Each row has a hidden value. The values are split into ranges, and the tier after each row names the range that its value falls in. Each part has its own value, ranges and names.
[ 316   64  213  -25  161  169  444   85   95  138 -105  320  207  193
   -3  155 -178  478    8 -252 -280  241  156  267 -209  201 -146   70
 -270  116 -196  388  206 -139  208  397 -363  229  162 -462  141  456
  -88  258 -169   34   92  -11  378  170  234 -282  -86  196  -34] -> E
[  -6  360 -285  150 -179 -139   43  239  -42  -27  -38 -213   26    8
  210  227   93   66  165  222 -202  486 -123 -424 -335   66  179  -41
 -182  217  375  162  272  438   30  -57  248    9  267 -428 -346 -228
 -286   48 -184  -17   90   93 -317 -439   60   14   83  299  318] -> D
[ -24  253    5  118  113 -150 -268 -259  249   54  -38  -10  197  268
  -75   11  -41  -33  180 -286  136   -3 -158 -171 -112   91  144 -281
 -324 -207  151   12   11 -271  -84  138 -541  -47  220  127  -69   36
  103  -13  -78  211   73  102  138   99  -48 -235  275   82 -102] -> E
[ 103 -141 -190  -39   61  -34   50 -120 -614   -4 -450  334   93  401
  -68  129  314 -249  393  -61  334 -457 -258  120  -71  343 -351  310
 -390  224  491 -481 -121  -99  369 -332 -172  162  248  534  127 -275
  214 -243   52  231  -78  482  -76  114  -21    8 -204  516 -230] -> T
[ -11  277 -192  -64 -643  -13 -403   18  -14 -102 -186 -138  208  -82
   81  376  191  -60  266 -129  172  331 -318 -340 -212   89   91 -151
  -37  138  256  -41   32  323   16 -194  120  124  287 -280  -70 -356
  262  131 -154 -201  229  106  -49  -98 -128  -11  142  427  209] -> K
[  29  180 -244 -191 -701   -9 -173  185 -235  -85 -161 -257  307 -173
  -47  287  493  129   51  -92  -53  679 -250 -306  -20 -106  164  -78
   37   58   78  168   -5  209  234 -198  203  186 -101 -575  -30 -311
  106  293  137 -411 -139   17   55 -221   -3  247 -385  190  385] -> A
[ 207   53  432   14  262  229  352   60 -224 -447  -84   13 -275  -86
  151   -5  267  148   10  -10  109 -202  -28  210   41 -100  130  436
  137   56 -436   66 -203   64  127  -15   27  498 -249 -170 -224 -148
  235   23  489   62 -202  211  311   91    3 -177 -535  392 -109] -> U
[-162  167 -162  134  292    6 -231  153  488  119 -174  133 -329  482
 -247  -91  -49  -57  363 -158  -11  -20  189  -66 -182  260  326   26
 -197 -240  -98  -37  361   26   67   66  151  -95  514  166  -95 -315
  -73   -4 -266   81  116    3 -106 -117   27 -372  239   20 -157] -> J
[-170  145  345  153 -122  259  102  171  283 -136  353  415 -200 -180
   86  112  150   39  -65   58  221 -199  137  191 -276  312  216  181
 -251   78  320  192   37  142  421    0  -96   23  120   94   84  -82
  -47   13   -1  103 -156  162  -40  110  281 -170  -69  -75 -220] -> U
[ 188  116  -27 -169 -459  -81   57  259 -239 -270   -4 -137  124  120
  -42  316  234  444  -59  125 -213  577  -96 -287  -93 -135  157  102
  -15  233  -85  244  124  385  -27  -39  163  239 -125 -583 -346 -397
 -207  180 -225 -247   42  -26  -94 -207  177  194 -295  260  471] -> U
[ 184 -313  -84 -624   12  -67  283  189  265 -479  422  113  363 -426
  327  214 -101   75  -65  251 -281  -80  -69 -358  237 -489 -293 -235
  200  254  155   21 -105  427 -317  -44  131  217 -157 -337  -83  -91
  227  -64  188  -22  -40  -15  136  166    2   80  139 -289  213] -> T
[ 185 -265  216  225  464  149   83  -61 -769  111 -329   81  -69  432
 -254   47  255 -157 -112 -200   73  -89  -76  482 -213  572  151  481
 -144  -60  -17  -12  144 -201  564  136   53  247  268  450 -228 -299
   57  -60   94  -87  -60  463   54 -504  235   62 -742  373  -81] -> E
[ 319 -283  393 -243   47 -181 -270 -126    5  110 -619  -84 -272  577
 -407 -157 -112  198  168 -444  480  -20 -317   -7 -127   62  154 -122
 -519 -382 -143  106 -449 -360    0   56 -460  272  -16  279 -190 -155
  111  175  -48  236 -102   55  202  445  -10 -255  -32  202 -112] -> J
[ 105  -45   86 -152   28   35   15  -14 -215   89 -212  -38  122  218
 -258 -171  137  369  122 -380  -25  122  -33  -94  -57   53  280 -236
 -400   96   -4   82  -64 -123   -4  210 -307  149  186 -223  170   16
  -33  141  180 -213  -51  275  242   -8   63 -126  208 -105  -86] -> T
[-113   41  160  -74  -81 -126   87   87  -24  185  152  493 -132  305
   70  131   12  408  164  -78 -120  107  380  532 -183  235  285   87
 -266 -153 -236  142   55   74  180  345 -396   46  203   16  325 -144
 -431   60 -335 -115 -168 -296   11  337  580  -90 -161 -265  -52] -> J
[ 170   87  315    3 -173  -55  192  260   80   40 -153  285 -208  455
   41  222  -62  315  -59   -1  -98  215  350  320 -135  167  149  142
 -268 -222 -307  287   53  -69   59  323 -385  114   -6 -138   35  -27
 -206  198 -301 -167 -146 -214   47  380  435   55 -237 -152   90] -> T
[  54  -57 -127 -189  270  -34  100   31 -137  -90  -42  182   26  256
   54   61    2  390  155 -153 -462   77  149  122 -101   32  171    9
 -200   87  -80   94  102  128  -66  330 -107   70  379 -266  -50 -224
 -206  115 -105 -241   70   65  185  -47  515  -34 -132 -125  150] -> A
[  27  368  220  184 -158 -240   97   24  396  -63  223  113  401  196
  -40   70 -199 -221 -467   49 -198  -55  161 -154  157  114  -94  -78
  177 -371 -236  118  361 -135  -96  135 -304  -46 -357  129 -119  164
  129  150 -252  151  286 -194 -103   46  -56   69  126 -138  -14] -> K
[ 216 -163   44  178  694 -218  -91 -416  -99   59  -81 -112   55  511
 -238  -57   74   87  208 -289  137  195 -192  -14  -32  -96   23   -2
 -446 -374   48  129  -21 -499   42  185 -674   67  100  218 -311   51
 -185 -186   -2  430 -254  197  156 -190  -16  -22 -425  263   39] -> A
[ 391 -126  304 -306 -250  -39  486  233 -328 -242 -269  -40 -191  -83
  348  136  145  209   20  119  179  -50 -127  138   13 -277 -111  221
  -27  136 -187  128 -379  335 -101 -144 -181  543 -298 -336   -2   -1
   91   20  295   85 -284   10   35  456 -120    8 -237  198   58] -> A
[ -27  264 -100  172 -454   42 -458 -140 -214  -91 -165 -215  117   74
  -20  278  332 -190  254 -191  278  231 -221 -203 -226  228  335 -152
 -117  -52  272   31   97  189    5 -141  -10  145  453  -16 -239 -536
  223   38  -61 -289  149  330 -113 -378 -143  -21  -27  228  172] -> K
[-186  308  345  167  126   90    2  157  251 -211  312 -130 -198 -465
  384  -19 -123 -236 -134  173  101  -95  -60 -255 -175   48  345 -164
   34  170  222  -59  -47  289  -11  121  157  -35  -16  -22    3  117
  118  -56  332   -2  -28  155  -76 -124  -70  -31  463   23 -183] -> J
[ -82 -174  -60  408   37 -161 -451 -478  102  -62   78 -241  191  -95
 -212   22  157 -336  285 -203  201  244  -92 -434 -105   40  136 -188
  -82 -465  216  135  250   33  -18 -142  170  -47  414  282 -427 -640
   69   10  -43 -187  156  444 -227 -833    9  176 -329  225  247] -> D
[ -57 -306  -88 -195 -779 -233 -102   27 -387   12    0  -10  219 -275
   92  304  298  355   79 -122  349  135 -136 -212 -137  -80   -8   73
 -270  154  305   35 -265  383 -173 -316   15  297  237  -71   96 -651
   67  138 -211 -296   87  169  -65  -52  209   70   14   57  273] -> K
[   4  114  385  294   -6 -122  -18 -140  488   53   11   -5  -41  108
 -146 -241 -135  102   53 -149  -23   93  269 -150  -42  -38  283 -240
 -280 -365 -146  244   91 -242  -14  155 -335 -122  -56   28   39   43
 -179  213   45 -162  -46  104  -28   57  239   52   90 -124   47] -> U
[  82  -21  142  -66 -522  -41  -40  101  -78 -130  163   13    9 -143
   39  468  226  550   76  -17  267  659    1 -124 -156 -105   84  151
 -226  -56  -37  395 -136  138   44  -96    8  393  -34 -336 -228 -434
 -122  293 -329 -160 -112 -151  144 -114  203  -53 -481  201  400] -> X
[ 495 -517  657 -303  385  128  497   37 -274 -271 -120   49 -222 -289
  234    4   22  118   82   17  251  -91  -33  362    6 -146  -51  250
   88 -153 -460  241 -494   -7  205   99   63  771 -306  -48 -254 -115
  286   48  631   87 -383  116  477  200   45 -271 -733  261  -50] -> K
[ 171  196  236  211 -185 -199  240  -18  234    3  -41  115  100  190
  167   94 -134  -71   29   51   62 -103  129    1  -63    8 -122   29
  -41 -145 -171   89  196  115 -178   28 -421   99  -41  -28   40  130
    5  -71 -171  202  120  -13 -203  259 -116  -36  208  195  -50] -> X
[ -59  242  361  217   15  151  -43  169  306 -215  195 -172 -206 -344
  391  119  -42 -376 -260  126  265 -195 -177 -125 -200   27  247   -9
   18  134  344   -8  -61  214    8    1  -93  -33   18   33  -30  188
  282 -161  286  111  -80  237 -105   39 -185   56  359  101 -130] -> X
[ -94  281  -65  -32 -503 -162 -264   57 -292 -109  -87   -9   96  -26
  163  433  257  114  268   18  268  398 -178 -227 -193  146  130   24
 -116   33   31  -95 -157  166   40  -49   94  247   71 -118 -145 -520
  153  109 -147 -141   19  -68   91  -40  114  -77 -123  420  119] -> U
[ -46  154  107  140 -153 -169  321  301  489   74  394  255  260   61
  103  279 -303   -8 -466  198 -195  130  467  -97  233  -43 -293   93
  149 -159 -240   59  478   -8 -211   81 -116  -92 -257   71  287  316
  -18  109 -504  -38  162 -370 -164   44  -69  221  283 -298   66] -> E
[ 187  -91  350 -246 -210  174  333   72 -103 -347 -280  100 -253 -308
  197 -224  367   22  329  -39  238 -456 -129  158  -51 -136  138  128
  -17  106 -101   44 -438  335  220 -251   -9  463 -138 -245   77 -232
  255   16  770   23 -317  354  122  481   15 -226 -246  207 -222] -> D
[ 113 -194   -7 -385   40    9  341  446  270 -333  336 -107   80 -388
  241  104  -48  104 -252  284 -329  172  124 -363  185 -411   13 -110
  213  148  -15  173   57  406 -239    6  381  186 -181 -429 -130  -83
   77   76  223 -224 -117  -45   36 -135  -11  132   81 -402  268] -> D
[ 158  -57   43 -628   27   60   47  257  235 -516  358   63  207 -231
  237  325 -190  -47 -271  180 -195   19  -69 -295  226 -186  -71 -344
  213   -2   70  124 -122  245 -305  111  212  311 -144 -131 -360 -179
  390  176   35 -110   59 -181  263   51  -80  -96   79 -544  166] -> D
[ -18 -104   35  197  426  146  -84  107   65 -178  468   48   97  223
 -238  246  -78 -237 -410  168 -130  158  211 -193  149  158   19   92
   13   -8  281  -29  551  -98   82   30  246 -132   99  454 -253 -137
  -52  -84 -359 -181   96  198 -217 -786  -76  373 -144 -239  223] -> X
[ 161 -331  160 -370 -124 -282  304   69 -561 -183 -109 -247  132 -309
  160  -93  279  294 -248 -106   73 -135 -477  -62   60 -394  -54  313
  151  238 -224  -58 -442  393 -101 -141  -72  421 -420 -332   29 -109
  128  -60  440  219 -116  101  102  190   -4  117 -189  416   -9] -> D
[ 265 -319   15 -110  330 -139  -62 -130  -18  285 -262   28 -181  568
 -236   77 -102  137  251 -261  431  157 -179  113    1 -102 -192    6
 -575 -174  233   -1 -114 -328   34 -110 -616  110  145  361  183  274
 -219 -144 -326  426 -301  -25  -65  198 -335   -9  -19  126   -8] -> D
[-273  143 -386  -25  -37  -68 -142  -14  409    5  101  168  -35  142
  -90 -182  168   37  442 -118  -73 -215  154 -215  -24  -51  249 -224
 -314  -22  354  -71  217  222  -97 -202 -107 -171  503   44  182 -318
 -199  -59  -79  -11   13  173 -240  -10   35 -196  420 -360  -49] -> A
[-210  500  -62  162 -237 -110  118  199  252   79  220  224  171   71
  180  104  -30   40  -10   56 -248   66  210  -73 -132  172  131  -77
  -22  124  -17  -29  404  297  -34  206 -205 -172  127 -267  327  187
 -169  -36 -228   15  162 -128 -213   86   67  -14  513  -35 -156] -> T
[  57  -37  354   71  232   -5  419   -4 -125 -505  139  -10 -453 -136
  170 -322  334  170  196  214  210 -491   79  -60   43 -304  287  267
 -154   46  -30   57 -278  305 -106 -276  -53  375 -183   31 -313 -441
 -165 -168  533  219 -325  397 -140   41   35 -173 -246   12  -87] -> D
[ -46  204 -175 -314   31 -216 -160  179  146 -336  137 -312  114  -18
  171  117  -59 -116 -350   88 -389   27 -206 -247  185 -248  253  -91
  441 -116 -193   -1   59  328 -331  -27  264   92 -145 -108 -427 -338
  176  137  -23  -93  193 -256  -29 -126  -25   52   14 -235  317] -> U
[ 106  185   22   49 -659   57 -584   34   -9   -5 -422 -265 -127  265
 -116  318  156 -384  204 -170  534  209 -291 -203 -267  308  315 -230
 -154 -205  305   76   43  230  -23 -264   46  183  440  168 -286 -525
  331   88 -238 -218  155  205 -294 -163 -396  -61  148  144  148] -> K
[ 271   53  361 -151 -259  -52  402  257 -447 -202 -209 -200 -122  -80
  204  -13  420  192 -225   22   40   78 -228  229  -93 -145  269  318
  122    7 -376  291 -287  310  155   26 -201  485 -430 -516 -165  -71
   32   25  516  104 -355   30   70  258   39   21 -517  243    7] -> A
[ -50 -286  -35 -219 -307 -115  188   -7   49  189  142  462  101   79
   -8   33   83  538  180 -231  -87  -67  280  293 -116  -11   31  -35
 -457   17  167  241    0  207   -8   54 -482   33  383 -119  474 -135
 -384  107 -301 -160  -85    4  -55  327  501  -24   51 -448   52] -> D
[ 216 -183   97 -123  -41  239  128 -290 -679  -74 -535  350   75  144
  -81  -28  157  162  496 -359  -52 -357   -2  390 -103  360  -92  169
 -191  292  -13 -204  -78   87  335 -107  103  369  438  126  242 -356
  145  230  154 -446  234  529  189  -11  309  -95 -347  443  -46] -> X
[ 209  171  278 -160    5  118  -36  -29  343 -184 -284  -33 -110  250
 -216 -353 -105  400  368 -279 -376   91  127 -140  -42 -165  441 -359
 -145  128 -376   98   76   86  -61  258 -148   17   67 -554  127   51
 -168  229  247 -370   98  180  145  264  186  -66  305  103   65] -> X
[ 180 -468 -283 -630   79 -136   46  318  -72  -46 -153  -42  200   69
  -33  137  -23 -211  -80   36 -171    2 -149  -96  309 -241 -249    3
  322   46 -120 -277   34  242  -66 -155  362  183  -85   50  143 -147
  312  -82   76 -118  -57 -126   -5   44 -244  221   -1 -111  129] -> T
[ -37  -67   26 -147  220  -61   59   54  -16  -68  136  117  261  142
 -249  -65   39 -106 -396 -143 -271 -149    2  102  247   85  -10  171
  316 -195 -330  -52  253  -33  163   45  118   74 -217  205   -2  -74
  148  103  -14   25  133  -88   59 -177   18   71 -255 -114  -72] -> J
[ 110  -36  210 -169 -184  -76  211  226   70   57  -53  350 -235  448
  -78  155 -110  512 -118  -71    0   74  278  263   16   14  -24  181
 -394  -86 -119  196  -22  -35  -34   63 -418  119  -57   20  225   58
 -338  244 -512   -7  -94 -279  -43  433  271   43  -65 -279   83] -> D
[  99 -113 -139 -270   34  -77   21   36 -121   15 -288  186 -103  507
 -196 -124   61  441  348 -219 -246 -119  182  144  -62   54  276  -16
 -355   22  -62   39   31   90  -69   22 -122  174  422  -29  -22 -470
 -261  163 -182 -245   92  115   34  122  374 -228   -4 -215  160] -> K
[ 196 -133  297 -382  -90  106  -36 -310  -90 -225  -38  245  274  153
 -351 -182  -17  522  241 -464  -94  -52   69  -94  153  -54  102 -446
 -313   57 -184   83 -146 -116 -143  225 -370  242   53 -178  203  -81
   34  312   93 -356  142  242  376  187  162 -116  142 -215  -64] -> T
[ -24  -60  378   20  126 -342 -162 -175  -65  -27 -160  -61 -315  413
 -313 -417  127  401  256 -207  116   47   81  -57   -4 -150  531  -59
 -381 -336 -400   -9 -277 -197  -30  170 -393   50 -216  112  -47 -360
 -386   45  162   -5 -258   39   15  207  369   23 -139   54  -41] -> T
[ 138   19 -337 -242  432   39 -156  240   64 -334  -64 -220  -42  601
 -334   97  140 -266 -160   38  -28 -122 -163 -288  390 -182   18  171
  213  -46  -60 -266  310  -32 -220 -305  205  167  -27  299 -437 -303
  292 -195 -135  201   58   43  -88 -304 -633  -34   -5  -82  120] -> X
[ 149 -224   46   33 -274  -32  156    0  257  245  -35 -119  337 -192
   17  -37   77  -66 -203 -295    5  -49 -198   64 -192  -83   -3  -68
  -52    3  222  355  176  248   49  -67 -399   -9  242 -298  258  279
   84  -53  113   63   11  268 -154   69 -102   72  195  -10   36] -> E
[  18   13  -58  -86   11 -168   80  279  189   -6  112  204  119  317
  107  286 -101 -292 -365  160 -160 -159   80  161   58  128 -109  178
  163 -160  -13  -46  284  109  -15   52 -137  -59  -13  259  -25  -34
  112 -127 -326  130   42 -209 -203  154   49  159    3 -219   28] -> U
[ -48  198   47  -94  -99   -8 -125  247  275  -96  155  173  -19  526
 -237  200 -159 -205 -528    6 -162 -113  203  150  312  131   34  123
  293 -258 -275  -64  466   58 -106  -55  -20  -73 -147  401   58  -25
   52  117 -592  -72  231 -360 -303   14 -221  226   77 -441   52] -> U
[ 132  -23  493   90 -134   19  134  -58  -49 -336  260  162  267 -254
  126  269 -238 -241 -225  220  160   67  195 -399  262   23 -382 -184
   24   11   50 -186   21 -113 -110   59   81  100 -410  281  103  114
  324  132   19 -310   99  165   17 -179 -120  461   80   50    0] -> D
[ 108 -342   38  111  254  -11  -62 -206 -565    7 -425   98  -57  338
 -173   23  197 -176  137 -197  189 -323 -117  244    4  227 -121  431
 -175    4  112 -344  -55 -192  307 -226   21  134  207  595   30 -379
  162  -65   52 -117    2  459  -16 -181  168  224 -494  464   16] -> X
[ 131   44  370    1   44  258   36   75  521 -297  119   88 -122 -285
  212   89 -225 -411  -82   67  324 -329 -215 -267 -145   58 -148 -205
 -141  135  530   41  -48  196   32  -76  -86    9   61   90  -24  314
  369  -89  180  288   24  318  -97  163 -338  -52  453   81 -257] -> A
[-133 -257   28 -184  114   41 -130   57  116 -108  275  224  124 -196
  -71  137 -238 -138 -184   28  -94  -15   88 -230  135  119 -166 -116
  -29   42  325 -178  108   46  122  -47  435  -93   61  409  131 -153
   97  212 -204 -298  173   61  -40 -342  170  278   58 -234   88] -> D
[-130  300  498  235  208  121   96  233  274 -183  385   96 -408 -251
  380  163 -228 -136 -110  288  299  -30  180  -49  -78   70  155  102
  -17  102   30 -148  -11  112   30  100   66   66 -165  207  129  230
   22 -102   23  139 -107  -86  -65   19 -174  -38  329  124 -217] -> K
[-159   28  105  143   24  156   90  142  302  -27  194  318 -313  -54
   50  138   22   45   56   39  307 -192  119  108  -98  106  -54  329
 -239   79  293  -18   81  107  239 -295   39   27  160  301  204  -35
  -87    4 -252  198  -81   43 -163   49  -12 -120   13   76 -111] -> U
[ -45  347  119  294  170  222  117   76  266 -318  381  311  123  -41
  156  334   76 -149 -119  170 -202   96  175  -15 -138  284   -3  143
   -9  -32  182  202  357  -16  317  203    0  -41   83  -78 -284  -30
   70   38  -71   18   12  138   77 -275  280   31 -366   84   21] -> T
